Below are the code and all the weights of a small trained network. Each question names an input and a class and asks about switching units off, where a switched-off unit gives its printed mean instead of its output.

import numpy as np


def w(rows, s, z=0):
    codes = np.array(rows[::2]) - 128.0
    scale = np.full(codes.shape[1], s)
    scale[-1] = z or s
    return codes * scale


def f(y):
    return y / 2 * (1 + np.tanh(0.7978845608 * (y + 0.044715 * y**3)))


def log_softmax(a):
    a = a - a.max(-1, keepdims=True)
    return a - np.log(np.exp(a).sum(-1, keepdims=True))


def net(x, mask):
    res = np.array(x, float).reshape(1, 5) / 4 @ E
    y = f(res @ A[0][:, :-1].T + A[0][:, -1])
    res = res + np.where(mask, y, B[0][:, -1]) @ B[0][:, :-1]
    return log_softmax(res[-1] @ U[:, :-1].T + U[:, -1])


A, B = {}, {}
E = w([
[135,247,225,102,133,23,185,72,66,36,144,30],'x0',
[11,190,146,74,243,243,9,139,66,146,86,56],'x1',
[178,125,113,29,186,235,166,43,141,2,156,224],'x2',
[31,153,218,170,29,202,185,160,239,58,55,148],'x3',
[213,54,145,38,80,190,205,224,37,125,56,53],'x4',
],0.004)
A[0] = w([
[64,189,114,199,158,92,58,43,185,143,184,188,135],'n1',
[208,86,130,168,41,60,201,110,182,106,178,170,15],'n2',
[179,78,140,52,95,181,176,186,47,121,66,68,117],'n3',
[112,40,56,154,136,203,86,181,185,201,107,194,98],'n4',
[148,131,127,55,166,202,169,59,152,22,148,205,71],'n5',
[174,80,141,57,58,167,197,201,84,124,90,80,165],'n6',
[70,151,195,154,57,168,181,158,197,73,69,136,111],'n7',
[140,37,62,163,116,190,83,187,198,201,125,202,126],'n8',
[80,140,149,197,103,48,105,198,124,215,103,47,69],'n9',
[64,150,193,154,73,194,152,159,205,73,58,147,56],'n10',
[83,173,119,220,160,89,79,55,181,128,203,184,111],'n11',
[6,223,160,57,254,245,17,140,72,141,66,49,25],'n12',
[126,218,205,113,125,54,166,85,84,62,131,68,144],'n13',
[202,106,44,99,196,83,99,99,38,184,190,104,157],'n14',
[199,85,108,173,52,43,223,118,174,103,163,179,4],'n15',
[123,206,207,118,123,56,164,82,76,54,133,70,135],'n16',
[201,111,48,92,187,65,88,100,31,170,201,107,115],'n17',
[99,108,137,208,91,54,102,194,126,212,104,53,69],'n18',
[135,221,201,114,130,48,158,82,86,76,141,56,121],'n19',
[200,102,55,91,198,69,94,102,29,172,191,118,109],'n20',
[174,83,146,64,97,152,178,186,77,127,71,86,71],'n21',
[74,170,137,190,152,112,93,75,185,129,173,176,67],'n22',
[85,141,142,210,85,57,98,177,142,225,126,69,86],'n23',
[196,65,136,67,85,164,187,202,69,140,67,74,119],'n24',
[182,73,127,57,90,171,167,205,59,123,52,58,139],'n25',
[134,208,201,107,114,61,183,97,83,64,135,55,120],'n26',
[73,146,196,153,61,174,179,156,218,91,67,148,76],'n27',
[163,132,113,55,163,198,147,40,146,23,169,213,105],'n28',
[163,144,121,53,171,202,172,37,142,30,182,211,103],'n29',
[97,130,142,191,84,38,102,196,121,213,102,63,63],'n30',
[69,156,193,149,64,174,174,163,211,82,65,151,94],'n31',
[127,43,50,145,113,192,91,177,172,184,98,199,106],'n32',
[78,184,112,195,157,70,74,46,206,132,218,185,154],'n33',
[103,146,136,204,85,51,116,199,129,202,102,50,63],'n34',
[210,87,74,136,122,58,170,110,84,141,186,144,75],'n35',
[68,142,210,156,63,172,188,155,200,80,67,144,101],'n36',
],0.0051,0.0018)
B[0] = w([
[56,205,128,183,202,112,186,74,194,135,56,75,209],'n1',
[132,54,65,162,43,72,80,61,78,68,95,52,206],'n2',
[63,202,131,186,192,118,192,68,195,114,61,93,205],'n3',
[79,117,47,62,70,189,191,62,64,212,187,195,219],'n4',
[220,92,161,68,133,185,104,190,191,66,119,112,196],'n5',
[68,185,149,171,188,100,158,110,162,138,90,121,210],'n6',
[112,148,190,161,163,73,70,178,78,154,184,182,199],'n7',
[91,113,62,75,75,178,197,80,69,202,179,181,226],'n8',
[214,88,144,68,115,194,115,173,189,68,113,110,200],'n9',
[130,129,176,164,140,74,66,186,74,137,194,175,190],'n10',
[68,205,140,181,194,134,193,67,170,127,50,99,197],'n11',
[155,21,37,178,1,27,41,32,26,35,86,28,254],'n12',
[91,114,76,63,98,187,188,98,85,211,177,188,200],'n13',
[113,161,194,163,174,78,78,201,95,142,184,187,225],'n14',
[123,47,49,181,44,53,77,37,62,50,69,29,211],'n15',
[104,112,74,64,93,192,194,90,89,212,178,185,197],'n16',
[120,148,208,176,179,85,66,205,87,132,195,190,219],'n17',
[204,98,143,65,137,189,122,171,185,87,113,119,198],'n18',
[124,104,70,63,86,196,186,109,98,201,179,187,196],'n19',
[118,147,203,172,179,74,65,200,91,137,189,182,217],'n20',
[85,189,130,178,172,119,175,88,180,128,66,85,177],'n21',
[82,175,149,164,171,119,156,114,148,120,86,123,168],'n22',
[211,112,152,82,150,189,130,157,201,70,93,110,201],'n23',
[66,209,148,171,197,123,188,88,186,139,67,103,209],'n24',
[57,190,131,184,186,110,196,79,191,138,65,95,212],'n25',
[74,111,59,65,83,188,193,82,79,213,181,192,198],'n26',
[119,136,189,155,155,73,69,188,75,133,184,171,195],'n27',
[217,89,160,79,147,197,116,167,200,65,108,110,206],'n28',
[218,90,156,73,142,205,111,179,206,68,101,112,208],'n29',
[205,98,157,62,138,196,114,174,185,75,109,119,197],'n30',
[109,137,187,156,162,69,67,189,73,140,178,179,197],'n31',
[105,113,74,71,88,179,183,92,88,193,172,178,210],'n32',
[58,202,126,173,198,127,202,78,192,144,57,104,216],'n33',
[201,93,150,75,132,188,120,176,185,86,117,132,194],'n34',
[100,107,156,165,115,68,68,141,69,98,147,123,183],'n35',
[113,144,182,162,161,63,69,187,78,149,181,178,201],'n36',
],0.0065,0.005)
U = w([
[35,244,147,206,220,118,219,73,228,162,34,96,164],'0',
[85,107,49,37,71,219,210,90,63,255,213,223,58],'1',
[118,158,234,189,189,42,30,238,64,145,222,205,37],'2',
[247,75,172,35,145,235,118,200,243,44,86,101,1],'3',
[118,29,39,190,20,31,49,37,37,41,68,22,7],'4',
],0.0083,0.00093)

Each question gives the input, the list of numbers given to net, and the class t.
The units are the neurons (one row each of A and B). Each row of codes is followed by its name. A weight is (code - 128) times the scale printed after its matrix; where a second scale follows, it is the last column's (A, B and U).
mask holds one flag per neuron, in row order. A switched-off neuron (its flag False) gives its mean, the last column of its row in B, instead of its output. The means were averaged over made-up inputs and are rounded, as every weight is.
A unit's drop is (log p(t) with every unit on - log p(t) with that unit switched off) / (log p(t) with every unit on - log p(t) with every unit switched off).
The circuit of an input: a set's keep is (log p(t) with only the set's units on - log p(t) with every unit switched off) / (log p(t) with every unit on - log p(t) with every unit switched off). Starting from the 12 units with the biggest drops (on a tie, the unit counted first), units are removed one at a time, each time the one whose removal leaves the highest keep (on an exact tie, the one counted first), for as long as the keep stays at least 0.8.
circuit, biggest first: the units of the circuit, biggest drop first
unit that matters most: the unit with the biggest drop
top k neurons: the k neurons with the biggest drops, biggest first
drop when u is switched off: that unit's drop, to one decimal
input [-4,-5,6,-4,5], class 3: circuit, biggest first	[n29]
input [-3,-7,7,-4,4], class 3: top 3 neurons	[n29; n12; n28]
input [-1,-6,0,-1,-5], class 4: top 3 neurons	[n15; n2; n24]
input [-5,1,4,-3,5], class 0: circuit, biggest first	[n3; n25]
input [-3,-1,-3,8,8], class 0: top 4 neurons	[n25; n24; n3; n21]
input [-4,6,-4,-7,-7], class 0: top 2 neurons	[n1; n33]
input [8,7,7,-6,7], class 1: top 3 neurons	[n26; n19; n16]
input [7,-2,2,7,4], class 1: top 4 neurons	[n26; n16; n13; n19]
input [-8,-5,-8,6,-1], class 1: top 2 neurons	[n8; n4]
input [-6,-4,-6,3,6], class 0: top 3 neurons	[n24; n25; n6]
input [3,4,1,-1,-1], class 4: top 4 neurons	[n12; n4; n8; n32]
input [-2,-7,3,0,-6], class 4: top 2 neurons	[n15; n2]
input [4,5,-3,-1,0], class 4: top 3 neurons	[n12; n4; n8]
input [8,-2,6,5,6], class 1: unit that matters most	n26
input [0,-1,-3,3,0], class 2: top 2 neurons	[n29; n28]
input [-6,-8,-5,7,3], class 4: top 2 neurons	[n15; n2]
input [-3,8,-3,5,-2], class 4: drop when n12 is switched off	1.0
input [6,0,-3,-1,7], class 0: drop when n34 is switched off	0.0
input [8,-2,-1,-1,6], class 1: drop when n13 is switched off	0.2
input [2,-7,0,-2,-5], class 4: circuit, biggest first	[n15]
